Below is a small trained network, with its code and all its weights. Each question gives an input and a target symbol and asks what happens when units are switched off, that is, made to give their printed mean instead of their output.

import numpy as np


def w(rows, s, z=0):
    codes = np.array(rows[::2]) - 128.0
    scale = np.full(codes.shape[1], s)
    scale[-1] = z or s
    return codes * scale


def norm(h):
    return h / np.sqrt((h * h).mean(-1, keepdims=True) + 1e-5)


def f(y):
    return np.maximum(y, 0)


def softmax(a):
    e = np.exp(a - a.max(-1, keepdims=True))
    return e / e.sum(-1, keepdims=True)


def log_softmax(a):
    a = a - a.max(-1, keepdims=True)
    return a - np.log(np.exp(a).sum(-1, keepdims=True))


def net(x, mask):
    ids = ['ΛΠΨΩαβεζθμξστ'.index(c) for c in x.split()]
    T = len(ids)
    res = E[ids] + P[:T]
    r = norm(res)
    for j in range(2):
        rows = slice(3 * j, 3 * j + 3)
        q, k, v = (r @ M[0][rows].T for M in (Q, K, V))
        z = softmax(np.where(np.tri(T) > 0, q @ k.T / 3**0.5, -1e9)) @ v
        o = O[0][rows]
        res = res + np.where(mask[j], z, o[:, -1]) @ o[:, :-1]
    y = f(norm(res) @ A[0][:, :-1].T + A[0][:, -1])
    res = res + np.where(mask[2:14], y, B[0][:, -1]) @ B[0][:, :-1]
    return log_softmax(norm(res)[-1] @ U[:, :-1].T + U[:, -1])


Q, K, V, O, A, B = {}, {}, {}, {}, {}, {}
E = w([
[148,189,82,149,92,150,87,132,59],'Λ',
[120,106,112,158,183,146,24,107,125],'Π',
[202,57,210,133,37,60,76,121,75],'Ψ',
[65,134,77,134,155,187,136,181,155],'Ω',
[58,134,104,130,216,170,99,98,138],'α',
[81,155,185,176,145,113,99,169,59],'β',
[82,107,99,121,149,227,168,3,162],'ε',
[114,56,185,142,165,58,185,94,154],'ζ',
[124,96,137,121,56,211,180,163,129],'θ',
[191,142,136,143,155,86,51,100,140],'μ',
[92,145,119,104,90,53,144,129,63],'ξ',
[107,190,204,166,80,118,125,186,108],'σ',
[126,124,104,159,87,48,150,161,101],'τ',
],0.011)
P = w([
[52,138,64,243,89,110,178,10,180],'0',
[60,131,82,212,65,102,123,50,140],'1',
[73,133,91,181,76,96,114,82,135],'2',
[86,134,95,156,88,92,114,108,128],'3',
[111,131,89,147,105,89,116,131,116],'4',
[121,132,97,122,118,88,114,147,113],'5',
[125,142,103,92,123,89,113,167,110],'6',
[156,139,97,95,157,91,126,190,104],'7',
[164,136,104,64,164,87,121,208,97],'8',
[176,136,111,32,178,83,119,224,89],'9',
[189,118,121,3,187,78,112,240,78],'10',
],0.0057)
Q[0] = w([
[157,95,190,124,70,82,184,221,125],'head 0',
[36,200,104,125,137,43,120,237,19],'head 0',
[41,87,76,112,100,188,160,228,152],'head 0',
[27,125,26,117,142,179,178,163,171],'head 1',
[136,120,171,152,48,141,156,228,16],'head 1',
[145,166,58,108,145,1,59,179,62],'head 1',
],0.017)
K[0] = w([
[174,107,209,84,156,107,199,153,78],'head 0',
[162,160,65,28,205,134,59,207,97],'head 0',
[37,98,135,25,144,179,151,148,70],'head 0',
[47,174,109,183,139,248,145,152,179],'head 1',
[172,156,75,90,28,132,176,218,95],'head 1',
[156,124,173,63,212,153,70,230,99],'head 1',
],0.017)
V[0] = w([
[76,96,107,72,160,187,133,99,111],'head 0',
[125,81,139,232,134,176,115,51,121],'head 0',
[34,144,158,114,137,76,179,112,66],'head 0',
[127,126,73,142,87,168,174,8,109],'head 1',
[134,117,39,59,148,96,127,148,1],'head 1',
[93,182,140,182,158,188,131,113,58],'head 1',
],0.0093)
O[0] = w([
[175,217,183,136,205,71,144,65,120,128],'head 0',
[103,192,180,26,69,137,217,116,103,122],'head 0',
[194,77,153,169,124,127,211,116,3,179],'head 0',
[178,135,170,187,173,170,46,217,156,148],'head 1',
[142,182,214,157,20,184,151,140,158,254],'head 1',
[218,91,51,127,77,93,112,128,226,216],'head 1',
],0.0049,0.0041)
A[0] = w([
[90,110,148,116,106,97,135,121,118,108],'neuron 0',
[108,127,112,128,136,249,153,25,135,167],'neuron 1',
[211,134,122,96,199,133,103,201,138,27],'neuron 2',
[184,73,141,61,105,141,168,145,124,104],'neuron 3',
[189,102,117,159,162,137,124,145,104,108],'neuron 4',
[121,157,164,48,144,129,120,114,137,74],'neuron 5',
[124,142,185,149,102,138,163,163,178,155],'neuron 6',
[123,160,152,151,153,75,84,103,93,95],'neuron 7',
[144,126,140,152,124,58,124,154,131,66],'neuron 8',
[93,39,153,120,187,102,171,113,141,33],'neuron 9',
[176,155,99,108,108,198,100,98,108,4],'neuron 10',
[136,70,109,117,140,182,76,64,132,152],'neuron 11',
],0.014,0.0033)
B[0] = w([
[209,134,165,106,87,156,125,173,133,228],'neuron 0',
[139,33,63,179,217,182,51,81,189,232],'neuron 1',
[186,192,246,101,111,106,220,241,142,253],'neuron 2',
[114,115,129,207,194,83,101,102,186,207],'neuron 3',
[108,221,141,79,129,115,63,139,133,215],'neuron 4',
[170,188,173,136,156,112,183,204,115,189],'neuron 5',
[145,115,58,133,208,139,114,83,141,249],'neuron 6',
[76,72,72,119,96,169,128,103,157,186],'neuron 7',
[61,120,184,85,180,156,136,99,149,201],'neuron 8',
[160,120,29,32,137,96,116,150,77,196],'neuron 9',
[78,153,87,91,12,108,139,146,141,214],'neuron 10',
[143,111,97,192,236,149,156,81,156,193],'neuron 11',
],0.012,0.0046)
U = w([
[141,102,70,170,225,171,89,109,198,211],'Λ',
[200,232,180,89,159,133,178,211,172,98],'Π',
[101,106,134,135,112,182,139,176,67,73],'Ψ',
[10,95,171,38,113,146,147,78,183,124],'Ω',
[122,167,144,98,123,136,225,54,117,52],'α',
[126,138,127,186,113,3,183,80,138,64],'β',
[133,100,134,154,110,128,154,137,102,63],'ε',
[175,36,210,165,72,110,70,135,116,217],'ζ',
[43,158,150,79,161,163,5,182,82,7],'θ',
[151,180,62,95,7,173,80,145,175,133],'μ',
[129,192,147,166,150,147,104,79,43,84],'ξ',
[140,75,62,26,154,52,122,167,77,177],'σ',
[85,113,115,188,129,207,187,180,40,108],'τ',
],0.0062,0.0016)

Each question gives the input, a string of symbols that net reads in full, and the target symbol t.
The units are the heads (3 rows each of Q, K, V and O) and the neurons (one row each of A and B). Each row of codes is followed by its name. A weight is (code - 128) times the scale printed after its matrix; where a second scale follows, it is the last column's (O, A, B and U).
mask holds one flag per unit, heads first, then neurons. A switched-off unit (its flag False) gives its mean, the last column of its rows in O or B, instead of its output. The means were averaged over made-up inputs and are rounded, as every weight is.
A unit's drop is (log p(t) with every unit on - log p(t) with that unit switched off) / (log p(t) with every unit on - log p(t) with every unit switched off).
most important unit: the unit with the biggest drop
top k neurons: the k neurons with the biggest drops, biggest first
heads that matter: for each layer, one digit per head in row order, 1 if its drop is at least 0.15 and else 0, layers parted by /
input θ Λ μ ξ α α μ α, target Π: heads that matter -> 01
input Ω Λ τ, target Λ: heads that matter -> 11
input Λ μ ζ σ μ θ, target Λ: heads that matter -> 00
input Λ Ψ ε τ β, target τ: most important unit -> head 0
input σ σ Λ ξ, target Λ: heads that matter -> 01
input ζ σ ζ β, target ζ: heads that matter -> 11
input ζ σ Π ξ ξ σ ζ ξ Π β Ω, target Λ: heads that matter -> 01
input ε τ α β, target α: heads that matter -> 10
input α ζ Π Π μ Λ β, target Λ: top 2 neurons -> neuron 6; neuron 2
input θ ζ θ τ, target θ: top 3 neurons -> neuron 4; neuron 8; neuron 2
input ξ β ζ Ψ τ Ω β σ, target β: top 3 neurons -> neuron 3; neuron 2; neuron 1
input ξ ε Π ζ ε, target Π: top 3 neurons -> neuron 2; neuron 5; neuron 10
input ζ ζ ζ Ψ τ τ σ Ψ σ τ, target σ: top 2 neurons -> neuron 9; neuron 1
input Ψ Ψ θ β, target θ: most important unit -> head 1
input Π α Ω β τ θ ξ, target θ: heads that matter -> 10
input ζ Λ β Π θ μ ζ Ω τ, target Ω: heads that matter -> 11
input σ Π τ Ω θ μ Λ σ, target Λ: heads that matter -> 01
input Λ ζ ζ Ω Λ ξ θ Π μ ξ, target μ: top 2 neurons -> neuron 2; neuron 6
input ε Ω τ, target Ω: heads that matter -> 00
input α Λ α Ω Ω β Ω Ω Π ε Π, target Π: top 2 neurons -> neuron 5; neuron 6
input ξ ε Ω τ Ω ζ β, target ζ: top neuron -> neuron 0
input μ σ ξ Π Ω τ ε Ω Ω Λ Π, target Π: heads that matter -> 10
input Ω Ω Ω τ Ψ θ σ τ Λ μ, target Λ: top 4 neurons -> neuron 11; neuron 2; neuron 7; neuron 10
